Each row is followed by its class.
[  -1  -23 -258  -77 -244   43 -128   -1    6 -253   -5  163  -10 -341
  -94  -74 -275   27   -2  443  514    3  -90 -261   73   -5 -330   54
   97 -214  -36  203   46]  bilu
[ -92 -142   63  -64 -300 -146 -133   25  124 -226  108  -60   38 -117
   21   -5  128  -56   39    2  494  -22 -122  -99  179   10 -193  158
    2 -138  -39 -104  -82]  nenos
[-228   40 -278 -229 -131  -53   61 -160 -130 -139 -232  194   42 -163
 -168   59  315 -179   56  -53  101 -187 -119  128   45   90 -101 -267
 -142  112   -1  217 -198]  suni
[  37  261  386  301  180  303   -3  181 -333   87  175  155  129  -35
  511  530 -374  261 -168 -189 -269  215  136   16 -275  -17  397  446
  -68  -40   31 -377  -22]  fozit
[-206  -47  -20 -719 -190 -149 -178 -244   94  186   14 -173  532 -363
 -266   74  636 -207 -214  -22  278  139  440  305  336   99  -48 -199
 -313   41 -175  -46   27]  gera
[-162 -172  -44 -245  -13  248  -79   -8   83  -94  -54  -72  193 -495
  -45  -52  215  -57 -200   29  109  104 -158   46  173  130   91 -211
    3   64  -57  -44 -117]  burak
[ -37  450 -136 -139 -165    7  129  -47   33 -178 -137  -11  375 -518
  417  146  118  -86   -7  -37   82  -53  268   98   90   34   -3  183
  132 -202    0  346 -383]  todag
[-103    2  -99  -34 -104  165    6   77  -27  -36   48   -7  211 -227
   89  133  -32   20  -63   18   -2   13 -102  109   15  -30  154   25
  -11  -11   17  101  -31]  todag
[-363 -464 -309  396 -157 -108 -318  140   70   86  164 -361 -298  300
 -555 -124 -194  143   40   -8 -345 -159 -239  340 -188 -140  176  343
  290  190  117 -229  216]  zikoz
[ 117  217  300   69   55  197   85  199 -246  130  329 -109  252   -7
  357  425 -176  -45 -179 -218 -304  201  117  132 -245   32  707  342
 -150  -50   66 -490 -115]  luze
[  31  141  153  348  151  172   58  277 -184   45  164   27  120   60
  271  210 -334  193 -228 -221 -331   45  244   24 -200    5  443  299
   12  -13  109 -187  -54]  tol
[-193 -155   96  679  167   16 -183  134 -241   -2   86 -154   71   31
   79  423 -258  131 -155 -123 -247  110  -81  346 -443  -21  531  299
  126   73   57  -64   27]  fozit
[-190  287  -35 -234   37 -100   85 -186 -228 -257 -443  281   96 -115
   31  137  143  -36  146  -55   24 -118  -91  116  -25   72 -180 -174
 -106   35  -48  269 -192]  burak
[-110  101  -86  -81   -2  249   53   63 -168 -143   13  255  402 -176
  193  389  -96   39  -74  121  296  151 -207 -351  151  -72 -139  245
 -110  123  -46  -23   25]  suni
[ -84 -116   51  -87  -72  162  -89 -203 -139  -48   69  129   48 -340
 -292  -22  174  -41  -58  201  562  184  168 -190  230  398  -91 -165
 -116  228 -238 -147 -235]  zikoz
[ -26 -175 -145  -93 -394   22 -127  181   78 -263  211  -38  141  -91
 -118 -128 -120  -19  -52  264  369 -220   25 -162  165    0 -104  210
   65 -264   -9  -98  -26]  gera
[ 166   88   94 -519 -201   52   61 -133 -292 -276   50  229 -174  148
    1   -9  466 -148  315  -69    3 -319  311   -8   71  227  119    0
 -200   21    5 -175 -240]  nenos
[ -53 -158  -41 -265 -204 -219  -45   77  -99 -257   70  111   64 -134
 -136  -54 -110    9   63  346  465  -84  -81 -253  179  -42 -250  303
  -12 -235  -54   45   70]  bilu
[ 138  -73 -168 -104 -310  -47  108   94  -70  -97  145  -53   79  -38
   75  -14 -165  -82   84  114  209 -105 -101 -106    2   -4   64  213
   25 -118  -26   21   79]  tol
[-101  -10 -184 -258 -144 -235  -45 -163 -138 -185 -122  104    7  166
 -270  121  343 -187  185  105  -23 -214  -11  354  -62  127  130  -97
 -159  -70   33  -68  -96]  suni
[ 140  -55  176 -281 -354  147   39  102   10 -196  279   36 -133  233
  -17  -90 -212  -34  -15   53  242 -145 -233 -411  244 -365 -146  182
 -101  -11   42 -144   87]  suni
[ -10  199 -293 -100 -496 -246  112    5  103 -480  117 -136   26  -55
    8 -333 -194 -313  382  129  342 -288  -19   -8   11   49 -194  177
  338 -310   32  112 -361]  zikoz
[  -7  272   39 -434 -146   50   -3 -209  118 -157 -150   85 -159 -316
  -75 -171  217  -69   66  -86  174   52  203   18  190  149 -160 -214
    3   -6  -24   20 -246]  nenos
[-289   19 -129 -288  -14   32  -21  -22   42 -174  -97   49  258 -529
 -146  -85  165  -70  -91  112  266  -66  104  -35  208   93 -127  -81
   60  -47  -77  235 -211]  Gis
[-122   -7  -74 -135  -54 -137   41   26 -191  -75 -155   32  116 -129
  -24  166  282 -142  -34 -186  122 -100  -38   70   14  -67   -5  -35
 -166   99   28  129    9]  bilu
[ -37  180   -1 -697 -155 -101  131 -128  237 -124  -24 -160  258 -416
  137  -90   84 -305  187  216  117 -164 -175   99  221 -221   63  115
  171 -354 -128  480 -164]  dob
[  47   60 -335 -188 -365 -134  110   54  -44 -128  -27  -83  287 -162
   78   -1 -122 -244   81  291  368  -35 -231  -19   88  -32 -180  232
  109 -233  -45  127   15]  fozit
[-249   32 -130 -147 -161 -119   50  -26  -52   42  105  -16   67 -362
   72  142  176 -172  -17 -168  184  -91 -175  -49   92 -183  -60   99
  -54   66  -16   -7  -54]  Gis
[ 161  154 -454 -157 -681  148  114  428   91 -196  162   30  381  -78
  248 -289 -471 -126  128  245  169 -773   38 -521   57  -47   88  588
  232 -201 -143  244   37]  dob
[   9  -13 -119 -781 -100   59 -104 -339 -161 -142  -82  432  -45   97
 -297   20  522 -152  150  328   85 -217   60  -23  205  405    9 -527
 -360  -94 -146 -260 -165]  todag
[  37  171  129  249   -9  -15   26  338 -209  123  205   18  154  356
  169  192 -612  158 -141 -186 -323  -28  265  178 -266 -172  328  582
    6  -71   67 -213  183]  bilu
[ -65    4  -28 -101  -72  174  -24   32  -70  -87  -49  168  109 -301
  170   47    3   82  -97   45   85  -34   -5 -140  101  -58  -71  119
  -18    0   16  118  -11]  dob
[  77  -59 -385 -138 -458 -214   21  158   19 -122  181 -111  116   79
 -350 -342 -203 -210   46  323  239 -328  129    9   96   96   92  224
   80 -174  -51 -157  -35]  dob
[ 301  225  -44 -326 -405  425  283  247  429  -98   43 -331  769 -130
  363 -187 -100 -370  -92  -27  -85  -61  -68   41  183  -39  437  132
  326  -23 -165  -86  -63]  bilu
[ -65  441  -91  -82 -307 -145  284   80 -396  107 -101  490   79   50
  -71 -282 -396   11 -231 -199 -246 -255  295  -22 -106   60   81 -113
 -197  214  -63 -394   82]  burak
[ -37   95   32  274  130  185   -5  267 -365   44  235  -79  123  155
   94  365 -285  159 -103  -65 -377   56  212  341 -252   58  495  497
   12  -89  100 -434 -188]  todag
[ -72  108  103 -383 -127   37   56 -370 -221 -175 -167  146  -84 -318
  158  309  680 -204  183 -226  -62  -46  -24  352  -24  136  210 -314
 -190   81   22   27 -285]  fozit
[   3  -60  110  604  129  258   40  398 -213  352  440   18  360  201
  152  308 -666   61 -473 -140 -338  236  -13  125 -369   72  834  240
  -41   63    7 -528  242]  burak
[-236  -24 -421 -412  -96   35  168  118  253  219  428 -287  -30 -554
 -521 -470 -167 -214  -18  183  -44 -203   69  136  292   38  294  -23
  224  -39 -102  176 -308]  nenos
[-229    4    1 -194    1  127 -154 -222  -17 -254 -180  371 -113 -476
 -146  -58  289   27   41   52  321  -93  150  -91   49  313 -124 -590
 -103    6  -60  349 -154]  fozit
[-340   91 -158 -368 -242  -93  -95 -388   24 -239 -544   65   56 -780
 -166 -121  508 -234  -46  -24  322  -30  -91   92  101  270 -169 -365
   76  144 -197  379 -424]  bilu
[ 607  369 -291   73 -176   14  417  259 -508 -287 -389  116  -48  104
  238 -373 -160   45  348  330 -771 -714  387  220 -420  111  376  360
  175  -34   81   85 -107]  bilu
[ -12   52  167   61   -5    8   48  186  -67 -373  -92  200  203 -398
  127   11 -290  273 -156  354  457   41  176 -288  123  -33 -294  284
  152 -419   20  194    0]  luze
[-255   53  -34  -15   -9  -26   36  175  -98  -48   90  162  211 -151
   26  177 -227  153  -35  139  174  -18 -112 -175  109 -105 -153  335
   15 -217   15   37   22]  burak
[-152  136 -148 -499 -242 -149   68 -376 -136 -163 -307  216  -55 -302
  -71   -9  425 -291  188   -5  195 -168  -46  186   15  178 -115 -341
  -91  -27 -101  312 -238]  luze
[  -7   28  178  348  100  311  -47  392 -143  157  319  -16  213   37
  225  207 -429  209 -380 -201 -360   69  258   40 -165   82  556  401
   -8    2   90 -477   25]  zikoz
[ -50   40  130 -465  -46  431  -11  -93   20   18   31  -11   26 -477
   93  -25  173   64 -170  -92   17   12   71  -13  289  -61  -25 -146
  -61  155 -149  -88 -202]  todag
[-330  -11 -307  166  -56 -138  -82   29 -203 -233   16  191  370 -158
   28  578 -266  165   69  196  310 -103  -68  -46 -114   80  -80  417
   58 -206  -58  152   36]  zikoz
[-153  -82  -71 -263  -74   56   -1  -27   16 -131  -45  -31   91 -333
 -101  -53  121    4  -84   42   23  -89  -38   75  147  -30   13  -59
   32  -14  -13  104  -65]  burak
[ -70  -52 -141  258  -87 -179 -128 -135 -192 -374 -293  213 -212  128
  -45  136  390  -47  290 -148  312 -308   99  -68  -73  200 -193  -76
  -27  230  -13  228  -39]  fozit
[-170  162 -134  899   40   73   22  607   -6  225  114 -196  523   -5
  273  262 -567  285 -254 -265 -639 -198  277  543 -533  -56  803  558
  296  -37   51 -222  229]  todag
[-316  116  -55 -181   32  252   40   13 -144  -12 -105  156  317 -466
   36  140   26  -23 -177  129  159   10  -88  -50  159  -59 -136   87
   45  -22 -101  132 -229]  Gis
[ -46  -58   68  402  251  239  -24  359 -265   62  277  100   33   72
   -8  201 -494  192 -234  -11 -108  110  139  -20 -227   98  366  345
  -12  -29   68 -320    9]  suni
[ 212   72 -317   83 -290  108   22  315   62 -153  208 -125  124   43
   22 -126 -346  -47  121  475  236 -254  -23 -161  150  -39  -73  423
  164 -289   19   41  -84]  fozit
[ 163   17 -149  363  105  418  -73  582 -190  140  258 -145  349  210
  212  201 -683  225 -337   70 -562  -60  207  188 -242  -77  642  707
   73  -29  130 -390  161]  dob
[ 162  422  266 -297  205  325  247 -191 -350  -50 -362  488  186 -402
  495  284   55   85  -67  146  -89 -185  175 -118  -52 -118    5  -24
   37  -81 -244  333  -30]  nenos
[  35 -108   85 -435  -70   86 -204 -352  144  -38 -138  -29 -213 -311
 -254 -178  565 -143 -111  -87   -4   75  136  175   58  172   98 -703
 -163  157  -44 -127  -72]  bilu
[-324  -32  147 -138 -124    9 -234 -418 -401 -323 -526  572 -108 -307
   70  349  489   66   31  -53  298 -107 -139    5 -158  142 -317 -447
 -315   29  -32  464 -108]  gera
[ -22   -3 -221   96 -305  147  -33  160   68 -243   17  157  212 -358
  -62 -328 -273  -59 -233  338  425  -80  -71 -309  193  133  -99  -60
   83  -68  -60  -66 -171]  dob
[-203  237 -276 -388 -209  -12 -127 -330  105 -252 -447  -14  263 -486
  -88  -20  589 -226  106  117  110  -66   38  346   24  288 -167 -426
    2  -68  -69   57 -426]  Gis
[-382   20  -14 -306  -34 -243  -50 -347 -181 -129 -312  262 -126 -210
 -313   58  392 -178   41 -164  254  -74  -14  220   11  164 -194 -459
 -168   29  -92  233 -215]  gera
[ -35 -216 -194  -74 -318  131  -29  137  215  -68 -160 -145  216 -307
   77 -222  -50  -80 -327 -130  130  -51 -278   53  174 -135  -54 -104
   69  171  -27  103  244]  burak
[ -80   35  -70 -436 -162   99   45  -34  -82 -105   12   95  221 -113
  169  100 -132 -121   81  157   66  -54 -317   22  151 -198  -64  186
  -17  -38  -49  186   83]  zikoz
[  39  -27 -126 -146   77  179  -35  -93 -330 -577 -183  745 -391 -262
  197 -411  181   -1  164  124  344 -439  109 -702  148   77 -527 -405
  -75  187   38  339 -115]  dob
[   8   22  325  257  119  205  -40  284 -215  185  363   27   53   89
  248  323 -339  150 -254 -367 -288  108  308  171 -292  -24  542  313
 -106  -63   92 -352  132]  gera
[ 126   64  -93 -422 -103 -181   -6 -302 -172 -177 -385   48  -61   67
  -15  189  482 -168  347  188   65 -116 -142  155  -98  154  -68 -152
 -118 -186  -29  271  -43]  todag
[-165  -28  155 -446  -42  245 -128 -163  -22  -54   38  154  -13 -375
   70  162  321   -1 -134 -140   79   65  -30   -6  170  117   67 -204
 -196   37  -48 -134 -215]  nenos
[ 415 -401  196  -71 -187  608  -86  340   87 -348   79  145  129   23
  232 -338 -163  319 -298  203   13 -326  237 -474  234 -148   30  106
  112   73    1   13  495]  burak
[ -47   78  235  318   19   75 -122  257 -125   33  214   87  114  113
   98  206 -361  203 -104  -81 -252    8  175   57 -327  108  489  300
  -23  -86    7 -447   37]  bilu
[ -32  -33 -216  -86  -90  131   80  215  -76  -80    4  109  207  -18
   27   34 -144  -43   10  194  108 -128 -218 -139  134  -10   71  184
  -18  -40    4  198   46]  tol
[   6  117 -232 -125 -494  -87   55   -8    0 -142   67   -2   54 -185
  105  -86 -206 -125  107  158  266 -201 -136  -10    4 -140 -182  143
   67 -254   18  278  -43]  burak
[ 109   61  157  371  134  197    3  406 -300  131  286 -175  146  121
  237  339 -375  167 -105  -91 -351   84  205  140 -286   -4  529  719
   30  -74   88 -404    2]  gera
[ 302  206   56 -191 -241  396  321  -87  -57 -233  -91  436 -140 -560
  354 -344  -57   77  -60 -234   28 -425  158 -621  -32  267   86 -680
  -57  272 -242    5 -139]  todag
[ 215  150 -128 -231 -347  245   33  208  256  -83  258 -120   37 -432
  184 -311 -433   -2 -121  175  217  -24  198 -107  194 -151  -42  332
  265 -287   13 -110   28]  dob
[  -6  -58 -116  -86 -278  -20   56  222  -86 -168  204  -48  143  -83
  -26  -15 -204   18  -38   93  281 -120  121  -75  126    2    5  363
   61 -205   11  -25  -34]  todag
[-123  171   96  506  409  -22  223  142 -488  153  362  187   61  264
  138  714 -721  161  134  -77   36  222 -163 -172 -392 -169  179  345
  -74  -53   20  148  108]  fozit
